Below are the code and all the weights of a small trained network. Each question names an input and a target symbol and asks about switching units off, where a switched-off unit gives its printed mean instead of its output.

import numpy as np


def w(rows, s, z=0):
    codes = np.array(rows[::2]) - 128.0
    scale = np.full(codes.shape[1], s)
    scale[-1] = z or s
    return codes * scale


def f(y):
    return y / 2 * (1 + np.tanh(0.7978845608 * (y + 0.044715 * y**3)))


def softmax(a):
    e = np.exp(a - a.max(-1, keepdims=True))
    return e / e.sum(-1, keepdims=True)


def log_softmax(a):
    a = a - a.max(-1, keepdims=True)
    return a - np.log(np.exp(a).sum(-1, keepdims=True))


def net(x, mask):
    ids = ['ΔΞΠΦαβζηθμσψ'.index(c) for c in x.split()]
    T = len(ids)
    res = E[ids] + P[:T]
    r = res
    for j in range(2):
        rows = slice(2 * j, 2 * j + 2)
        q, k, v = (r @ M[0][rows].T for M in (Q, K, V))
        z = softmax(np.where(np.tri(T) > 0, q @ k.T / 2**0.5, -1e9)) @ v
        o = O[0][rows]
        res = res + np.where(mask[j], z, o[:, -1]) @ o[:, :-1]
    y = f(res @ A[0][:, :-1].T + A[0][:, -1])
    res = res + np.where(mask[2:6], y, B[0][:, -1]) @ B[0][:, :-1]
    return log_softmax(res[-1] @ U[:, :-1].T + U[:, -1])


Q, K, V, O, A, B = {}, {}, {}, {}, {}, {}
E = w([
[178,72,38,138,59,70],'Δ',
[158,174,140,195,151,31],'Ξ',
[115,199,65,136,85,87],'Π',
[55,174,107,177,121,120],'Φ',
[126,175,151,105,99,224],'α',
[145,70,173,109,131,199],'β',
[183,101,84,68,162,159],'ζ',
[128,211,111,123,249,140],'η',
[52,113,25,172,156,20],'θ',
[52,79,162,46,187,98],'μ',
[35,123,17,123,191,212],'σ',
[46,86,79,145,29,75],'ψ',
],0.02)
P = w([
[217,130,114,2,132,126],'0',
[174,122,118,64,130,130],'1',
[145,113,118,87,134,158],'2',
[136,111,108,140,151,156],'3',
[124,118,103,140,141,139],'4',
[115,114,103,157,141,138],'5',
[106,108,110,177,148,156],'6',
[101,114,89,216,151,113],'7',
[100,120,113,163,153,159],'8',
[96,110,107,201,156,163],'9',
[98,123,102,188,144,128],'10',
[101,126,117,157,136,145],'11',
[105,125,132,131,127,178],'12',
[101,129,117,137,120,139],'13',
],0.0099)
Q[0] = w([
[127,179,156,195,85,132],'head 1',
[117,100,161,145,131,116],'head 1',
[138,101,99,95,207,100],'head 2',
[76,3,150,168,119,128],'head 2',
],0.013)
K[0] = w([
[205,222,162,159,106,173],'head 1',
[156,127,216,117,153,120],'head 1',
[134,92,20,178,255,139],'head 2',
[64,26,135,156,124,135],'head 2',
],0.0072)
V[0] = w([
[138,135,81,142,133,165],'head 1',
[192,109,103,1,218,102],'head 1',
[203,244,199,120,184,231],'head 2',
[98,239,63,52,77,132],'head 2',
],0.0064)
O[0] = w([
[92,93,142,112,244,221,178],'head 1',
[188,189,116,120,126,167,178],'head 1',
[107,95,100,254,196,171,140],'head 2',
[79,127,146,180,116,136,254],'head 2',
],0.008,0.0048)
A[0] = w([
[169,146,148,163,192,98,107],'neuron 1',
[102,76,49,141,235,103,4],'neuron 2',
[216,103,172,114,190,104,108],'neuron 3',
[77,101,151,151,248,133,71],'neuron 4',
],0.011,0.004)
B[0] = w([
[210,130,181,169,94,123,174],'neuron 1',
[151,129,127,1,85,207,217],'neuron 2',
[5,46,214,144,163,146,156],'neuron 3',
[112,121,201,121,114,92,255],'neuron 4',
],0.0098,0.0073)
U = w([
[180,56,91,136,67,163,175],'Δ',
[135,130,160,148,143,95,212],'Ξ',
[84,135,108,81,145,169,28],'Π',
[10,154,123,176,122,150,174],'Φ',
[109,125,131,120,131,139,53],'α',
[83,42,152,132,117,135,78],'β',
[157,208,74,131,136,187,253],'ζ',
[132,191,163,90,129,148,35],'η',
[106,130,134,121,120,142,41],'θ',
[68,120,139,80,195,84,198],'μ',
[142,84,96,107,214,145,194],'σ',
[77,92,147,106,53,147,48],'ψ',
],0.013,0.0054)

Each question gives the input, a string of symbols that net reads in full, and the target symbol t.
The units are the heads (2 rows each of Q, K, V and O) and the neurons (one row each of A and B). Each row of codes is followed by its name. A weight is (code - 128) times the scale printed after its matrix; where a second scale follows, it is the last column's (O, A, B and U).
mask holds one flag per unit, heads first, then neurons. A switched-off unit (its flag False) gives its mean, the last column of its rows in O or B, instead of its output. The means were averaged over made-up inputs and are rounded, as every weight is.
A unit's drop is (log p(t) with every unit on - log p(t) with that unit switched off) / (log p(t) with every unit on - log p(t) with every unit switched off).
The circuit of an input: a set's keep is (log p(t) with only the set's units on - log p(t) with every unit switched off) / (log p(t) with every unit on - log p(t) with every unit switched off). Starting from all 6 units, units are removed one at a time, each time the one whose removal leaves the highest keep (on an exact tie, the one counted first), for as long as the keep stays at least 0.8.
circuit, biggest first: the units of the circuit, biggest drop first
top k neurons: the k neurons with the biggest drops, biggest first
heads that matter: for each layer, one digit per head in row order, 1 if its drop is at least 0.15 and else 0, layers parted by /
drop of u: that unit's drop, to one decimal
input σ μ μ β ζ, target ζ: heads that matter -> 11
input θ Π ψ Π, target Φ: circuit, biggest first -> [neuron 2; head 2]
input ζ Ξ α, target ζ: circuit, biggest first -> [head 1; neuron 4]
input α Π ζ α Ξ Δ β θ, target μ: circuit, biggest first -> [head 2]
input Π α σ Π ζ Π α, target Φ: circuit, biggest first -> [head 2; neuron 2]
input Π Π α Π η ζ α α Π Δ α Ξ Π Π, target Φ: circuit, biggest first -> [head 2; neuron 2]
input ζ α Ξ Π Δ α Δ η, target η: heads that matter -> 00
input α θ ζ, target μ: top 3 neurons -> [neuron 3; neuron 2; neuron 1]
input Φ Φ Ξ η α Ξ θ θ, target μ: heads that matter -> 01
input Π Ξ α ψ Ξ Δ Π Ξ Π ψ, target ψ: heads that matter -> 01
input ψ α ζ α Ξ η, target η: drop of neuron 4 -> 0.7
input α α α β α Ξ α Φ μ α Δ σ, target Π: drop of head 1 -> 0.0
input α Ξ α μ θ Π α Ξ α, target Φ: drop of head 2 -> 0.6
